Here is a tiny trained network, its code and every weight. The questions are about switching its units off for an input and a class, where a switched-off unit gives its printed mean instead of its output.

import numpy as np


def w(rows, s, z=0):
    codes = np.array(rows[::2]) - 128.0
    scale = np.full(codes.shape[1], s)
    scale[-1] = z or s
    return codes * scale


def f(y):
    return np.maximum(y, 0)


def log_softmax(a):
    a = a - a.max(-1, keepdims=True)
    return a - np.log(np.exp(a).sum(-1, keepdims=True))


def net(x, mask):
    res = np.array(x, float).reshape(1, 8) / 4 @ E
    y = f(res @ A[0][:, :-1].T + A[0][:, -1])
    res = res + np.where(mask, y, B[0][:, -1]) @ B[0][:, :-1]
    return log_softmax(res[-1] @ U[:, :-1].T + U[:, -1])


A, B = {}, {}
E = w([
[132,127,94],'x0',
[114,123,150],'x1',
[24,254,90],'x2',
[129,129,80],'x3',
[107,123,169],'x4',
[153,134,94],'x5',
[118,125,175],'x6',
[145,128,99],'x7',
],0.0077)
A[0] = w([
[117,87,175,2],'neuron 0',
[89,250,105,23],'neuron 1',
[68,128,188,87],'neuron 2',
[102,230,141,96],'neuron 3',
[125,116,161,69],'neuron 4',
[97,134,157,101],'neuron 5',
[122,127,68,251],'neuron 6',
],0.012,0.0042)
B[0] = w([
[149,102,119,149],'neuron 0',
[183,90,81,254],'neuron 1',
[101,113,145,175],'neuron 2',
[254,119,39,234],'neuron 3',
[151,30,89,141],'neuron 4',
[111,96,174,152],'neuron 5',
[21,242,177,238],'neuron 6',
],0.0083,0.006)
U = w([
[99,117,93,214],'0',
[170,38,9,2],'1',
[124,178,158,161],'2',
],0.012,0.0058)

Each question gives the input, the list of numbers given to net, and the class t.
The units are the neurons (one row each of A and B). Each row of codes is followed by its name. A weight is (code - 128) times the scale printed after its matrix; where a second scale follows, it is the last column's (A, B and U).
mask holds one flag per neuron, in row order. A switched-off neuron (its flag False) gives its mean, the last column of its row in B, instead of its output. The means were averaged over made-up inputs and are rounded, as every weight is.
A unit's drop is (log p(t) with every unit on - log p(t) with that unit switched off) / (log p(t) with every unit on - log p(t) with every unit switched off).
The circuit of an input: a set's keep is (log p(t) with only the set's units on - log p(t) with every unit switched off) / (log p(t) with every unit on - log p(t) with every unit switched off). Starting from all 7 units, units are removed one at a time, each time the one whose removal leaves the highest keep (on an exact tie, the one counted first), for as long as the keep stays at least 0.8.
units of the circuit, in order: the units of the circuit, biggest drop first
most important unit: the unit with the biggest drop
k most important neurons: the k neurons with the biggest drops, biggest first
drop of u: that unit's drop, to one decimal
input [7,5,-8,7,-7,6,8,-3], class 0: most important unit : neuron 3
input [3,-8,6,6,8,-1,5,-5], class 1: units of the circuit, in order : [neuron 3; neuron 1]
input [-8,-1,7,-5,-3,-7,1,-7], class 1: 3 most important neurons : [neuron 3; neuron 1; neuron 6]
input [2,-6,-2,-2,-3,7,-8,-1], class 0: units of the circuit, in order : [neuron 6; neuron 3]
input [-5,-3,8,5,-5,1,-7,2], class 1: 2 most important neurons : [neuron 1; neuron 3]
input [4,0,-6,8,-8,8,-6,-2], class 2: units of the circuit, in order : [neuron 6; neuron 3]
input [-6,-8,4,0,1,-3,1,1], class 1: 3 most important neurons : [neuron 3; neuron 1; neuron 6]
input [3,4,6,2,1,7,-2,6], class 1: 2 most important neurons : [neuron 1; neuron 3]
input [0,2,-5,2,-8,1,7,8], class 0: drop of neuron 3 : 0.5
input [7,8,-3,8,-5,0,4,2], class 2: drop of neuron 6 : 0.2
input [-1,-6,7,-2,-8,-5,-2,5], class 1: drop of neuron 0 : 0.0
